Here is a tiny trained network, its code and every weight. The questions are about switching its units off for an input and a target symbol, where a switched-off unit gives its printed mean instead of its output.

import numpy as np


def w(rows, s, z=0):
    codes = np.array(rows[::2]) - 128.0
    scale = np.full(codes.shape[1], s)
    scale[-1] = z or s
    return codes * scale


def f(y):
    return np.maximum(y, 0)


def softmax(a):
    e = np.exp(a - a.max(-1, keepdims=True))
    return e / e.sum(-1, keepdims=True)


def log_softmax(a):
    a = a - a.max(-1, keepdims=True)
    return a - np.log(np.exp(a).sum(-1, keepdims=True))


def net(x, mask):
    ids = ['αβγδλμξπ'.index(c) for c in x.split()]
    T = len(ids)
    res = E[ids] + P[:T]
    q, k, v = (res @ M[0].T for M in (Q, K, V))
    z = softmax(np.where(np.tri(T) > 0, q @ k.T / 4**0.5, -1e9)) @ v
    res = res + np.where(mask[0], z, O[0][:, -1]) @ O[0][:, :-1]
    y = f(res @ A[0][:, :-1].T + A[0][:, -1])
    res = res + np.where(mask[1:25], y, B[0][:, -1]) @ B[0][:, :-1]
    return log_softmax(res[-1] @ U[:, :-1].T + U[:, -1])


Q, K, V, O, A, B = {}, {}, {}, {}, {}, {}
E = w([
[159,130,173],'α',
[7,125,135],'β',
[113,106,142],'γ',
[67,86,113],'δ',
[12,81,96],'λ',
[114,142,171],'μ',
[52,129,148],'ξ',
[158,94,145],'π',
],0.011)
P = w([
[81,102,169],'0',
[112,153,142],'1',
[137,68,93],'2',
[117,164,137],'3',
[170,63,80],'4',
[124,173,129],'5',
[135,64,52],'6',
[144,187,118],'7',
[70,74,74],'8',
[151,200,113],'9',
[93,39,79],'10',
[157,210,110],'11',
[123,2,102],'12',
],0.02)
Q[0] = w([
[96,251,237],'head 1',
[152,60,48],'head 1',
[152,87,94],'head 1',
[151,35,29],'head 1',
],0.022)
K[0] = w([
[83,13,251],'head 1',
[138,215,11],'head 1',
[137,191,47],'head 1',
[153,221,17],'head 1',
],0.019)
V[0] = w([
[73,126,5],'head 1',
[207,101,160],'head 1',
[125,212,213],'head 1',
[156,112,151],'head 1',
],0.022)
O[0] = w([
[127,72,248,93],'head 1',
[122,59,52,1],'head 1',
[62,252,71,232],'head 1',
[136,112,94,98],'head 1',
],0.024,0.0089)
A[0] = w([
[172,20,47,93],'neuron 1',
[121,77,165,3],'neuron 2',
[231,68,160,79],'neuron 3',
[137,130,128,241],'neuron 4',
[109,168,130,15],'neuron 5',
[167,50,13,182],'neuron 6',
[136,126,206,61],'neuron 7',
[121,189,146,12],'neuron 8',
[98,152,102,36],'neuron 9',
[214,130,75,212],'neuron 10',
[143,111,64,72],'neuron 11',
[225,56,171,137],'neuron 12',
[184,98,179,136],'neuron 13',
[237,83,59,110],'neuron 14',
[137,136,171,57],'neuron 15',
[67,50,163,162],'neuron 16',
[147,74,84,128],'neuron 17',
[112,56,116,98],'neuron 18',
[165,187,161,204],'neuron 19',
[112,154,67,216],'neuron 20',
[171,24,184,58],'neuron 21',
[79,119,254,82],'neuron 22',
[65,192,213,146],'neuron 23',
[225,187,132,92],'neuron 24',
],0.0069,0.0071)
B[0] = w([
[88,146,127,131],'neuron 1',
[91,240,84,134],'neuron 2',
[110,171,76,136],'neuron 3',
[109,16,200,157],'neuron 4',
[240,178,113,160],'neuron 5',
[136,68,48,163],'neuron 6',
[69,198,39,177],'neuron 7',
[190,230,69,176],'neuron 8',
[249,137,161,169],'neuron 9',
[85,149,189,156],'neuron 10',
[179,132,91,156],'neuron 11',
[162,77,214,144],'neuron 12',
[133,49,110,153],'neuron 13',
[99,147,82,134],'neuron 14',
[89,200,83,154],'neuron 15',
[190,55,164,144],'neuron 16',
[115,155,134,131],'neuron 17',
[122,157,84,128],'neuron 18',
[114,30,167,204],'neuron 19',
[44,100,217,220],'neuron 20',
[86,209,64,141],'neuron 21',
[128,134,26,222],'neuron 22',
[191,58,195,253],'neuron 23',
[95,113,92,156],'neuron 24',
],0.015,0.026)
U = w([
[106,206,63,110],'α',
[202,167,77,34],'β',
[3,153,230,162],'γ',
[109,77,153,255],'δ',
[155,127,38,64],'λ',
[91,218,158,103],'μ',
[134,145,193,43],'ξ',
[7,139,132,245],'π',
],0.0061,0.004)

Each question gives the input, a string of symbols that net reads in full, and the target symbol t.
The units are the heads (4 rows each of Q, K, V and O) and the neurons (one row each of A and B). Each row of codes is followed by its name. A weight is (code - 128) times the scale printed after its matrix; where a second scale follows, it is the last column's (O, A, B and U).
mask holds one flag per unit, heads first, then neurons. A switched-off unit (its flag False) gives its mean, the last column of its rows in O or B, instead of its output. The means were averaged over made-up inputs and are rounded, as every weight is.
A unit's drop is (log p(t) with every unit on - log p(t) with that unit switched off) / (log p(t) with every unit on - log p(t) with every unit switched off).
The circuit of an input: a set's keep is (log p(t) with only the set's units on - log p(t) with every unit switched off) / (log p(t) with every unit on - log p(t) with every unit switched off). Starting from the 12 units with the biggest drops (on a tie, the unit counted first), units are removed one at a time, each time the one whose removal leaves the highest keep (on an exact tie, the one counted first), for as long as the keep stays at least 0.8.
circuit, biggest first: the units of the circuit, biggest drop first
most important unit: the unit with the biggest drop
k most important neurons: the k neurons with the biggest drops, biggest first
drop when u is switched off: that unit's drop, to one decimal
input π ξ δ ξ β λ π π α γ δ, target γ: circuit, biggest first	neuron 22; neuron 6
input λ μ μ μ μ μ δ μ α λ, target λ: 3 most important neurons	neuron 22; neuron 20; neuron 7
input δ δ γ γ ξ γ π ξ α, target ξ: circuit, biggest first	head 1; neuron 23; neuron 7; neuron 5
input π δ ξ ξ γ λ, target π: 2 most important neurons	neuron 20; neuron 23
input μ β γ π δ λ, target μ: 2 most important neurons	neuron 20; neuron 22
input π α δ δ α μ, target π: circuit, biggest first	head 1; neuron 23; neuron 20; neuron 8
input μ β δ π, target μ: 2 most important neurons	neuron 20; neuron 22
input π ξ π π β, target π: 2 most important neurons	neuron 23; neuron 20
input δ δ λ δ α π α δ γ β μ, target β: 4 most important neurons	neuron 23; neuron 22; neuron 20; neuron 8
input ξ ξ γ α α β β γ β μ, target ξ: 3 most important neurons	neuron 22; neuron 23; neuron 19
input α μ λ π λ δ β λ, target α: circuit, biggest first	head 1
input μ α λ μ ξ δ λ δ β λ λ, target λ: circuit, biggest first	neuron 22; head 1; neuron 20
input β α δ π π δ γ π α λ β α, target β: circuit, biggest first	head 1; neuron 20; neuron 8
input δ μ α β δ λ δ λ, target δ: 2 most important neurons	neuron 20; neuron 8
input γ δ π ξ δ ξ β δ α, target δ: 2 most important neurons	neuron 20; neuron 23
input π π λ λ δ δ λ β δ γ γ λ ξ, target λ: most important unit	neuron 22
input μ μ γ γ β π ξ π α π π π γ, target π: circuit, biggest first	head 1; neuron 20
input μ λ π δ δ ξ γ γ δ μ α β, target μ: 4 most important neurons	neuron 20; neuron 22; neuron 8; neuron 5
input β λ λ ξ α μ, target β: 4 most important neurons	neuron 20; neuron 23; neuron 8; neuron 22
input μ μ δ μ, target μ: most important neuron	neuron 20
input β μ α α α ξ π π δ, target π: 2 most important neurons	neuron 20; neuron 23
input ξ λ π α, target ξ: 2 most important neurons	neuron 23; neuron 22
input δ δ β π π μ δ π, target δ: circuit, biggest first	head 1; neuron 13
input δ π λ α δ λ ξ δ β β α β γ, target β: 3 most important neurons	neuron 20; neuron 22; neuron 23
input ξ γ λ λ μ γ ξ β α, target β: drop when head 1 is switched off	2.5
input δ δ λ β γ β μ α π α δ α μ, target α: drop when neuron 6 is switched off	0.1
input μ δ λ λ ξ μ β α ξ γ α, target γ: most important unit	neuron 22
input λ ξ δ β α μ β β ξ δ δ μ α, target μ: drop when neuron 22 is switched off	0.2
input δ π π α α μ ξ, target μ: drop when neuron 22 is switched off	0.2
